Here is a tiny trained network, its code and every weight. The questions are about switching its units off for an input and a target symbol, where a switched-off unit gives its printed mean instead of its output.

import numpy as np


def w(rows, s, z=0):
    codes = np.array(rows[::2]) - 128.0
    scale = np.full(codes.shape[1], s)
    scale[-1] = z or s
    return codes * scale


def f(y):
    return np.maximum(y, 0)


def softmax(a):
    e = np.exp(a - a.max(-1, keepdims=True))
    return e / e.sum(-1, keepdims=True)


def log_softmax(a):
    a = a - a.max(-1, keepdims=True)
    return a - np.log(np.exp(a).sum(-1, keepdims=True))


def net(x, mask):
    ids = ['αγδεζηθλμξπστφω'.index(c) for c in x.split()]
    T = len(ids)
    res = E[ids] + P[:T]
    q, k, v = (res @ M[0].T for M in (Q, K, V))
    z = softmax(np.where(np.tri(T) > 0, q @ k.T / 4**0.5, -1e9)) @ v
    res = res + np.where(mask[0], z, O[0][:, -1]) @ O[0][:, :-1]
    y = f(res @ A[0][:, :-1].T + A[0][:, -1])
    res = res + np.where(mask[1:25], y, B[0][:, -1]) @ B[0][:, :-1]
    return log_softmax(res[-1] @ U[:, :-1].T + U[:, -1])


Q, K, V, O, A, B = {}, {}, {}, {}, {}, {}
E = w([
[191,46,182],'α',
[184,86,177],'γ',
[78,121,184],'δ',
[94,80,178],'ε',
[122,130,217],'ζ',
[137,46,159],'η',
[61,83,160],'θ',
[125,69,136],'λ',
[92,119,146],'μ',
[183,169,255],'ξ',
[64,148,159],'π',
[96,50,103],'σ',
[87,175,191],'τ',
[149,151,85],'φ',
[64,107,109],'ω',
],0.0095)
P = w([
[92,139,115],'0',
[73,39,235],'1',
[73,38,254],'2',
[87,40,248],'3',
[85,41,248],'4',
[86,40,245],'5',
[95,39,245],'6',
[85,42,254],'7',
[88,40,253],'8',
[56,58,251],'9',
],0.004)
Q[0] = w([
[102,109,166],'H0',
[132,105,139],'H0',
[109,230,67],'H0',
[204,208,4],'H0',
],0.029)
K[0] = w([
[143,147,78],'H0',
[134,138,142],'H0',
[83,43,141],'H0',
[82,71,252],'H0',
],0.025)
V[0] = w([
[239,203,209],'H0',
[247,177,132],'H0',
[221,20,48],'H0',
[235,32,159],'H0',
],0.014)
O[0] = w([
[67,223,191,69],'H0',
[66,207,127,12],'H0',
[34,79,53,144],'H0',
[7,91,144,252],'H0',
],0.019,0.0021)
A[0] = w([
[176,109,70,122],'N0',
[106,126,87,58],'N1',
[106,168,188,162],'N2',
[108,151,193,153],'N3',
[127,162,51,193],'N4',
[116,169,135,46],'N5',
[77,170,74,118],'N6',
[161,185,103,72],'N7',
[238,204,36,105],'N8',
[172,182,84,47],'N9',
[200,126,2,79],'N10',
[111,154,137,69],'N11',
[129,187,31,136],'N12',
[162,199,36,154],'N13',
[162,162,115,56],'N14',
[141,164,64,96],'N15',
[196,81,198,71],'N16',
[84,74,180,134],'N17',
[148,178,82,128],'N18',
[207,182,69,110],'N19',
[134,150,199,3],'N20',
[182,175,139,111],'N21',
[114,207,116,59],'N22',
[158,40,97,143],'N23',
],0.007,0.0064)
B[0] = w([
[116,195,130,182],'N0',
[175,97,157,140],'N1',
[189,93,174,191],'N2',
[169,85,173,194],'N3',
[65,191,91,135],'N4',
[148,129,66,133],'N5',
[41,146,155,165],'N6',
[169,88,140,134],'N7',
[33,4,115,180],'N8',
[196,143,179,133],'N9',
[4,159,160,180],'N10',
[135,120,90,135],'N11',
[38,182,98,130],'N12',
[144,232,110,133],'N13',
[158,94,168,135],'N14',
[72,111,99,129],'N15',
[136,251,201,235],'N16',
[195,97,71,254],'N17',
[156,170,138,130],'N18',
[59,39,127,167],'N19',
[82,83,37,147],'N20',
[39,117,117,171],'N21',
[166,132,53,136],'N22',
[161,194,38,252],'N23',
],0.019,0.0079)
U = w([
[210,158,230,195],'α',
[66,2,71,118],'γ',
[123,80,224,1],'δ',
[101,196,134,107],'ε',
[56,154,188,96],'ζ',
[110,98,144,85],'η',
[46,171,72,134],'θ',
[246,73,143,190],'λ',
[168,96,13,126],'μ',
[231,228,115,115],'ξ',
[162,133,34,171],'π',
[137,185,118,190],'σ',
[109,186,180,111],'τ',
[101,245,126,72],'φ',
[123,192,21,118],'ω',
],0.0041,0.0079)

Each question gives the input, a string of symbols that net reads in full, and the target symbol t.
The units are the heads (4 rows each of Q, K, V and O) and the neurons (one row each of A and B). Each row of codes is followed by its name. A weight is (code - 128) times the scale printed after its matrix; where a second scale follows, it is the last column's (O, A, B and U).
mask holds one flag per unit, heads first, then neurons. A switched-off unit (its flag False) gives its mean, the last column of its rows in O or B, instead of its output. The means were averaged over made-up inputs and are rounded, as every weight is.
A unit's drop is (log p(t) with every unit on - log p(t) with that unit switched off) / (log p(t) with every unit on - log p(t) with every unit switched off).
The circuit of an input: a set's keep is (log p(t) with only the set's units on - log p(t) with every unit switched off) / (log p(t) with every unit on - log p(t) with every unit switched off). Starting from the 12 units with the biggest drops (on a tie, the unit counted first), units are removed one at a time, each time the one whose removal leaves the highest keep (on an exact tie, the one counted first), for as long as the keep stays at least 0.8.
circuit, biggest first: the units of the circuit, biggest drop first
most important unit: the unit with the biggest drop
k most important neurons: the k neurons with the biggest drops, biggest first
drop of u: that unit's drop, to one decimal
input η σ ω ζ, target μ: most important unit -> H0
input α α δ ε, target γ: 2 most important neurons -> N16, N17
input ξ γ θ μ μ α π τ, target λ: 2 most important neurons -> N2, N3
input σ δ τ, target ω: circuit, biggest first -> H0, N23, N10, N0
input α σ α ζ α ζ μ, target γ: circuit, biggest first -> H0, N16
input ξ ξ φ, target α: circuit, biggest first -> H0, N2
input σ α η, target ω: 2 most important neurons -> N23, N10
input θ α η π ω τ α π, target φ: 2 most important neurons -> N16, N23
input α ε α ω ζ λ, target γ: 3 most important neurons -> N16, N17, N23
input θ ω ω α α η ζ, target φ: 4 most important neurons -> N16, N23, N10, N0
input π ξ α σ λ γ π η, target ζ: 3 most important neurons -> N16, N8, N19
input ω τ α ζ, target θ: 3 most important neurons -> N8, N23, N10
input τ α ζ, target δ: 2 most important neurons -> N8, N16
input α θ π ω δ θ μ α ζ, target γ: 2 most important neurons -> N16, N17
input π π ζ ζ λ, target ζ: 2 most important neurons -> N16, N8
input π α ε ζ, target ζ: most important unit -> N16
input θ ε δ ξ α, target φ: 3 most important neurons -> N16, N23, N10
input α ξ α γ α σ ε ξ, target γ: drop of N21 -> 0.0
input π π γ ε ξ α π θ, target ζ: drop of N21 -> 0.2
input ξ π φ ξ, target α: drop of N8 -> 0.2
input ξ σ δ ξ λ σ, target λ: most important unit -> N2
